[-13   4  -7  47   9  -2   8 -19  37  55  12  23   9   4 -16  26  31  -9
  13   7  -1   2 -36 -30  18  44 -48   1 -22 -17  12 -15   7 -43 -29   4
  -1  17  28 -11  17]
J_751
[-26   7  15  23 -35  -5  -6 -14 -14  -2  -3   3  -2   7   1 -15 -13  -1
  -1  14   1   4  -8  22  -6   7 -11  -2   4  -9 -10 -26 -11 -45   3  11
  14  -9  23 -28   7]
J_286
[-31  12  23  18 -30  -6  -5 -11  -9   4   0   4   3  10   6 -15 -13   1
   4  10   4   6  -8  25  -2   7 -11   1   3  -5 -14 -27 -15 -43   3  16
  13 -21  24 -26  13]
J_286
[-24   6  15  22 -26   3   7   1 -12   6   1   3   1  26   7 -22 -12  -5
   5   6  -2   1 -14  26  -2   3 -12 -16   8 -18   0 -18 -10 -27  -8  21
   4   3   4 -13   4]
J_47
[ 29 -20   9  -4 -14 -21  27  74  42   7   8  40 -19  -1 -12  -5  49 -42
  15  15   0  25 -32 -28   8  62 -23  28  16 -40  21  11   9 -33 -32  50
  33  40  31 -16  27]
J_699
[-27  12  14  11 -24  -4 -11  -2 -22  11   4  -4 -14  21  17 -14 -12   5
   5  13  -1  -2 -21  36  -7   5 -19 -11  12 -10  -7 -31 -12 -38  -3   6
  15   3   9 -13   4]
J_244
[-19   1  15  19 -26  -9  -5   6 -13   8   3 -16  -2  28   9 -13 -14  14
   3  10   6   4  -8  26  10  -7  -2  -7   2 -13  -2 -24  -8 -32  -3  12
  14  -8   4 -14   8]
J_751
[-27   3  12  23 -32  -3  -6  -8 -19   5  -1   9 -11  11  -5 -21 -12  -5
   0   7  -4   2 -10  21  -4  10 -11  -4   4 -15  -7 -28 -11 -36   3  11
   8 -20  24 -23  10]
J_286
[ -7   8  28  14  10 -27  20  49   4  32  13   8 -24   0 -16 -53  17  29
  -2   8   5  21 -22 -10  46  -6  -7  28  -8 -53  17 -13  17  -4  -8  24
   5  36  -2   8 -12]
J_139
[ 22  -3  24 -38 -17  -8 -10  78  -8   9 -14   6  -6  11  10   7  19 -22
  -2  -2  -4  16   4 -19  14  12 -19  20  -6   7  -8 -23 -17 -35 -15  16
  17 -18  47 -10  12]
J_929
[ 12  -4  16 -38  -7   1   3  60  -4  15  -4  -1  -3  10  15  -6  22  -6
   1  -1  -6  16  12 -21   7  14  -7  24 -11  -5 -10  -7 -16 -19 -19  19
   1 -11  17  14  18]
J_139
[ -8  -3  31   2  -3 -24 -16  -9   8  -6  20  33   4  -2  -5 -15   1 -36
 -13  34   9  30 -34   6  14 -16 -15  16  13 -29  -6  17 -22 -47  -8  29
  25 -12  32 -27  46]
J_929
[  13    6  -12   -4  -12  -44   -8  -22   -1  -12   -9    4   60 -114
  -45   -2   32   16  -41   -4    5    3   -4  -31  -19   11  -34   38
  -18   -9    7   48   50   -5   24   -4   10  -11   73  -20  -34]
J_286
[ -9  -6   6   6   9   0  -4  -8  25  16 -11  37  27   5   1 -17  15 -47
  -4  28  14 -23   7  26  -7   5 -17  -5  64 -20  -1 -39  50 -36  25   2
  24  33 -16   4  -2]
J_929
[-23   4  11  29 -26  -6 -14 -14 -11  13  -3 -13  -6  19   7  -9 -11   3
   5  11  -2   4 -17  22   0  -1 -17 -11  -2  -9   1 -24 -11 -41   1  16
   7 -19  23 -13   5]
J_632
[-19   4  14  19 -40  -1  -6  -3 -15  -3   0   6  -5   8   4 -12 -10  -3
   1   9   1  -2 -10  33  -5   4  -4  -6   9  -8  -6 -29  -3 -36   5   9
  20 -16  29 -25   6]
J_286
[-26   8  20  19 -17   0 -11  -4 -18  17  -3   2   8  26  -1 -10 -11  -1
   5  10  -1  -1 -10  23   7  -2 -19 -15  13  -4  -6 -31  -5 -40   2   6
   8 -12  19 -17  13]
J_929
[-18   7   6  27  19  -2   5 -51   3 -27   0  16  14 -42   7  16  14  -9
  13  29 -23   9 -37  -8  -4  41 -27 -10 -18   3   6   2 -13 -15   6 -27
  28  73 -17   5  29]
J_244
[ 15  -3  18 -38 -16  -4   6  77  -5   5  -1   6 -13  23   6  -2  29  -7
   2   3  -5  10   6 -17  10  18 -20   8   0   4  -8  -1 -25   0 -15  19
  12  -6  22  -1  20]
J_699
[ 15   4   5  -9  -1 -12   1  19  10  22 -20  28  20 -12  -4 -43  50  17
   7  -9  11 -21 -20 -26  23 -19 -38  -9  31 -45   0  11  18 -38  15   9
  14 -12  27 -29  16]
J_139
[  4   8  11  40 -10  -7  27  -4  69   2  14  -5  53 -11   4  11  36 -12
  42   0  14  37   5  22   2  30   0   2  -3 -12  12  -5  25   2  -3  16
 -14  16  11  -5  48]
J_96
[-34   5  18  26 -22 -10  -7  -4 -17  20  -1  -8   7  27  13 -12 -18   4
   0  11   3  -2  -1  26   2  -7  -8  -5   1  -5  -6 -24  -3 -31   4  11
   6 -15  12  -8   6]
J_751
[-21   8  11  26 -33  -2  -5  -8 -12   3   1   3  -5  14   4 -20 -13   6
   4  10   4   2 -11  24  -2   4 -14  -2   3 -11  -9 -24 -17 -38  -4  14
   3 -12  18 -25  13]
J_286
[-17   4   6  14 -25  -2  -7   9 -21   6  -1   4   5  18  10  -8  -2   2
 -10  14   0   2  -6  28   4   2 -13 -16  12  -5  -3 -24 -13 -34  13   1
  16  -7  24 -19   6]
J_559
[ 13  -9  -3 -16  -8 -20 -22  32  32   4   6  25  16 -42  11  38  26 -11
   1  18   8  71   2 -25   7  37   5  54 -24  17   0 -14 -14 -43 -22  11
  10  20  42  14  32]
J_244
[  2   9  28  -6   4 -16  19   9  59   8 -10   6  41 -20   8 -18  35   8
   8   8   6  28   9  16  -5   5 -23  -9   7   3  -6 -22 -21 -24   0   4
  16  28   0  -5  33]
J_632
[-38  11  19   8 -25  -7 -13  -4 -24   7   1  -7  -2  17  16 -12 -15   8
   2  17   0   4 -10  26   3   1 -12 -10   7 -10  -6 -27 -15 -34   0  10
  12   3   4 -15   3]
J_244
[-37  14  15  23 -24  -3   2  -1  -9  10   2   0   5  19   7 -20 -14  -6
  -3   7  -5   7 -10  32  -1   1 -16 -15   5 -17  -1 -24  -9 -31   1  19
   7 -11  12 -14   8]
J_47
[  9  10 -10 -15 -37 -27  -8  67  49  29  -9  -5  37 -51  -4  -7   9   9
   1   8   6  27  10  12 -26  36 -24  37  16   8 -17 -25  16 -40 -29 -14
  37  61  70 -11  14]
J_96
[-19  41  15  20 -21   3  32   0   3  16  -7  12 -23 -16  13 -27   4 -39
  -9   8   3  60  -3 -23  18 -10   3   4  19 -27  17 -12 -49 -16 -45 -15
   3  59   4 -13 -35]
J_699
[ 11 -17  -3  28   8 -25  12   3   3  31  12  29  25  -2 -31  19  27 -13
  -3  26 -14 -23 -30 -21  33  24 -37  11  -1 -28  10 -10   7 -39 -24  34
  16  -5  22 -27  55]
J_929
[ 28  -2  24 -36 -12  -4   6  73   0   8 -14 -10  -9  11  10   2  19 -12
   7  -3 -14   4   0 -24   2  16 -20  20  -6 -10   1  -7 -20 -14 -25  22
  16 -22  20   7  13]
J_632
[ 10  19 -11  19   4   4  20 -35   6 -23 -15  32  -5 -16  -6 -27  -1 -42
  -9 -27   9  27   8  -5 -56   5 -15  48 -15   1 -19 -47  24 -12  12  14
 -16  19   8  27 -50]
J_47
[ 19 -10  12 -38  -4  -9   2  75 -14   6  -6   0 -11  18   3   0  15  -6
 -11   9  -9   6  11 -28  14  20 -13  24 -15  -3 -10  -7 -22 -12 -17  14
   9   2  18  -2  12]
J_559
[-32   3  22  21 -24  -3 -12 -20 -15  17  -7 -13  11  15   7  -9  -9   5
   7  12  -3  -2 -13  21   3  -2 -14 -22   5  -7   0 -22  -9 -37   5   8
  10 -15  14 -11   4]
J_632
[ -9  -6  43  12   0   4  -6   6  26  -6  -3  39   3 -22   8 -25  55 -46
  14  19   9  70  -5  -5  -9  28 -14  -2  -9 -36   9 -13 -15 -49   9 -11
   3  31  -7   0   8]
J_286
[-32   8  20  14 -28   0  -8 -10 -23   7   0 -10  -2  26  17  -8  -7   3
   9  16   1  -1  -9  29   1  -3 -11 -22   9 -11  -6 -33 -13 -38   0   4
  13   7   1 -24   4]
J_244
[ 15  -2  18 -34  -8  -7  -7  75  -8  13  -9  -7  -5   4   6   5  20 -15
  -4   0 -11  12   8 -15  12  21 -25  13 -13   2  -3 -19 -18 -20 -14  12
   8 -11  26  -4  15]
J_929
[ 23 -18  23  18  -2 -30  49  71  11  33  -1  -6 -31  12 -15 -29  23 -19
  -3 -11 -16  -4 -18   7 -10  40 -29  11   4 -11  36  12  41  17 -17   5
 -14  39  24  30 -23]
J_751
[-22   1  13  14 -33  -1  -4  14 -14  14  -1   8  -8  31  -2 -20  -2   3
   3  10   5   7  -6  19  -3  -3  -3 -15  22 -12  -4 -15 -13 -30  -8  16
  16  -3   8 -19  17]
J_699
[  7  -4  20   8  17 -18  12  -5  43 -22  13  17  31 -13   5  15   4 -27
  33  28  -5  19  -2  27 -34  18 -45  23  11  11 -28   1   6 -34   3  -4
  37  -5  56  -3  27]
J_286
[-20   4  13  16 -21  -6  -5  -2 -25  11  -4  -3   5  26   0 -13  -7   5
 -16  14   0  -5  -6  17   4  -6  -8 -10   8  -7  -7 -21  -8 -34   7   6
   9  -8   6 -19  18]
J_559
[  9  -6  17 -45  -3  -9  -7  74 -15  13 -10  -8 -12  13  17   5  10  -4
   3   1  -6   8  11 -32   5  20 -22  27 -18   6 -12 -18 -20  -9 -20  15
   4   5   7   7  -4]
J_244
[-25   4  13  18 -26  -8  -4  -4 -28   8  -1   2   7  19   7  -9  -6  -1
 -14  17   2   2 -13  19   5   6 -15  -8   4  -2  -7 -25 -12 -44  10   6
  13   4  19 -23   4]
J_559
[-22   8  12  23 -28  -2  -6   1 -25  10  -3   4  10  19  14  -8  -6   8
  -4  18   2  -2 -15  24   5   5 -15 -12  10  -5  -4 -20 -15 -45   7   4
  16   1  16 -24  17]
J_559
[-21   4   8  24 -32 -11  -4  -2 -15  10  -1  -5   1  26   5  -8 -17   5
  13  11  -2   6  -9  23   5   5  -3  -7  10  -3  -9 -36 -23 -45  -6   4
  14   0  19 -20  10]
J_96
[ 25   1   4 -37  -7  -6  -1  77  -6  13  -6 -14 -28  12  19   9  20  -6
   5   4  -6   1  10 -19  -1  15 -29  24 -11  -6 -12 -23 -23 -15 -24  14
  15  -2  17  -5   1]
J_244
[-34  11   8  15 -27  -4 -13  -3 -20  11  -2   1  -2  20   8 -16  -6   2
   2  10   0   7 -13  25  -4  -2 -16 -18  15  -5  -8 -20 -13 -39   1   6
  15 -10  19 -22  10]
J_699
[-23   5  16  17 -25  -1 -13 -22  -2   2   3 -11   8  20   9  -7 -10   3
  10  10  -2   1 -25  31   3  -4 -20 -23   8 -10  -2 -21 -15 -39   1  13
  16 -23  20 -17  16]
J_632
[  6  -7   2   3  10 -18  -9   4  11  13  35  13  33 -21   7  13   3  14
  15  11  -3  17 -49   6  14  33 -51  24 -31   4  -5  14 -24 -21 -43  19
 -13 -11  39  -2  31]
J_286
[-23   8  16  16 -28 -13  -1  -5 -16   4   2  -5  11  23   3  -8 -14   5
  10  14  -1   6  -4  27   6  -1   0  -6  10  -5 -13 -36 -19 -41   0   1
  20  -7  13 -22  15]
J_96
[  8  -3  12 -35 -15  -1   1  64   2   7  -3   1   1  19   9  -5  25 -10
   3   1  -3  15  16 -18  14   6 -13   1   0  -3  -6  -1 -22   5 -22  19
   1  -7  19  -5  17]
J_699
[-14   5  12  14 -32  -5 -10 -13 -17   0  -1 -13  -1  15   5  -7 -12   8
   2   9  -2  -2 -20  28  -4  -4 -14 -13   4  -5   0 -17 -10 -37   0   7
  12 -19  24 -16   8]
J_632
[ 26   0  22 -43  -5  -7   7  78  -6   2  -8  -5  -7  22  17   5  31 -12
  -6  10  -5   7  15 -25  21  13 -13  20 -10 -11 -10 -15 -25 -20 -12  22
  17 -12  14 -10  12]
J_559
[-22  -1  11  21 -27 -10  -4  -6 -14   4  -1  -6   2  27  13 -10 -15   2
  -2  10   7   6   1  24   1  -7  -3  -4   0   2  -7 -28 -10 -35   5  10
   6  -7  10 -12   8]
J_751
[ 13  -2   7 -38 -13  -3  -2  81  -9  17   3  -3 -19  22   7  -1  16  -2
   3   0  -3  11   7 -21  14  10 -22  15   1   0 -14  -7 -32   0 -27  19
  15 -13  23  -1  10]
J_699
[-17   4  10  20 -21  -5  -1  -6 -24   8   1   1   7  19   3 -10  -5   7
  -7  14   3  -1  -8  23  -2   3 -14  -5   6  -2 -11 -22  -9 -36   8   7
  13  -1  20 -17   4]
J_559
[-23  12  17   7 -34  -4  -9   7 -21   8   3   9  -9  31  19  -6  -9   4
   7  17   3   3 -15  30   0   3 -16  -4  15  -8  -9 -43 -19 -52  -5  13
  20  -2  15 -20  11]
J_244
[ 16  -5   7 -38 -15  -5  -1  67  -3 -11 -12   0 -22   2   0 -10   4 -12
   0  -2  -9   5  16 -26   2  24 -14  28 -13  -1 -11 -11 -12  -4 -11  14
   5  -4  30  -6  -6]
J_286
[  1  -9 -41  20  21  -5 -13  12  27  12   8  43 -13   5 -34   5  -3  -5
   1 -27 -11  35 -13 -10 -32  22 -42  20 -61  13  -3 -24   6  -7  -8  -1
 -36 -21  48   3  16]
J_47
[ 18   1  10 -36  -8  -5   5  69  -4   4  -4   8 -10  13  11   0  13 -19
  -6  -2  -8   9   9 -21   5  10 -22  24 -16  -3 -11 -12 -22 -12 -21  24
   4 -13  27   0   3]
J_47
[-27   1  13  16 -28  -2  -9  -6 -25  14   2   5  -1  19   6  -5 -13   8
   6   9  -1  -3 -15  23 -10   6 -10  -8   6  -5  -4 -26  -8 -32  -7  10
  12  -1  12 -13   8]
J_244
[-25   6  25  15 -21  -4 -20 -10 -21  11   1   3  -1  24  -5 -15  -6   0
  -5  10   4  10 -17  28  10  -5  -8 -14  13  -9  -2 -23  -6 -48   6  11
   6 -23  17 -14  14]
J_929
[ 25  -2  19 -45  -8  -7  -1  85   7 -12  -4  -6 -18   8   6  -5  20  -4
  10   9 -11   8  16 -21  12  17 -20  23 -17 -14 -12  -2 -22  -6 -18  16
  13 -14  29 -14  15]
J_286
[ 45  -2  23   1  19 -18   6  18  51  15 -17 -13  10 -14  -8   0  42  -6
   7 -16  -1  11 -34 -10 -33  24 -41  21  14 -13   8  14  23 -59 -26  20
  11 -29  17  18   3]
J_286
[ 11 -11  19 -39 -13  -1  10  65  -1   4  -6  -2  -3  16   7 -17  20 -11
  -3  -4  -7  14   7 -19   7  12 -19  14   1  -7  -8  -7 -17 -15 -10  21
  12  -5  18  10  15]
J_139
[ 15   2  17 -41   3  -5  -3  68  -8  14 -11   0  -4  12  -1  -5  15  -5
  -2  -4 -13   7  15 -28  22  10 -20  16 -17   0  -9 -21 -20  -4 -22  14
  -4  -8  25  -2   5]
J_929
[ 15  -2  19 -34  -1 -11 -13  72  -1  18  -4   2 -21  16   3   1  28 -18
 -11   5   0  23  12 -23  31   7 -17  20 -15  -4  -5 -31 -20 -23  -5  21
   3 -19  27  -2   5]
J_929
[ 17 -20 -24  11  -7  -5  34   3   8 -16 -11   7   1 -29  12 -38  -3 -50
   3 -22 -17  -3   8  29 -51  19 -24   4   2   1  -8 -21  24  24  -7  18
  -3  54  55  14 -65]
J_47
[ 20 -21   0  -1  24 -34   2  43  -8  15   5  24  22 -44 -29 -16  13  -4
  -1 -21 -17  27 -29 -34   2  23 -37  49 -26 -24  17  24  36   7 -19  24
 -11 -17  55  36 -26]
J_47
[-13   6  12  16 -27 -14   1   4  -8  11  -2  -5   6  25   3   0  -8   5
  12  15  -1  -1  -4  18   4   5  -4  -1  11  -3 -12 -34 -17 -46  -6   5
  21  -2  20 -24  12]
J_96
[ 13   3   0 -41  -9   0   3  68  -2  -4  -5  -2  -7   3  14  -6  11 -18
  -6  -6 -13  13  11 -18   8  20 -26  17 -16  -3  -9 -17 -25  -1 -21  22
   0   2  24   6  -7]
J_47
[  4   1  23 -37   2 -14  -8  66  -3  19 -10 -15   8   8  10   3   8 -10
  -5   0 -11  16   8 -27  26  18 -25  21 -18  10  -6 -16 -21 -17 -25  25
  -6  -9  28   4   6]
J_929
[ 18   0  19 -37  -3 -13   6  75   7   5  -4 -14  -9  25  14   1  11 -13
   1   4  -6  13  17 -23  11  10 -17  31 -15  -6  -8 -10 -12 -10 -24  18
   5 -11  20   7   5]
J_751
[  3  -8  16   9  -4  -9   6 -13  15  13  -4   3  11 -49   7 -15  16 -46
 -11 -17  16  22   4  40 -54 -15  14   3   7   9  -2  10  52   6  22 -18
   5  12  33  13 -39]
J_47
[ 30 -12  -8  39 -21 -17  20   9  50   7  13  20 -21 -14 -20 -18  38  -5
  26  -5  -2  32 -19  28 -33  35 -14  18   9 -16   2   1  35 -17 -30  41
  13  32 109   9 -19]
J_699
[ 10 -28 -21 -14  15  -6 -12   1  11   9  17   5  18 -35 -17 -34  27  25
 -23 -14   3  16 -33 -11  -1  17 -44   1 -34  -5  -6  -6 -14   3  -9  14
  -8  42  -1  21  -2]
J_139
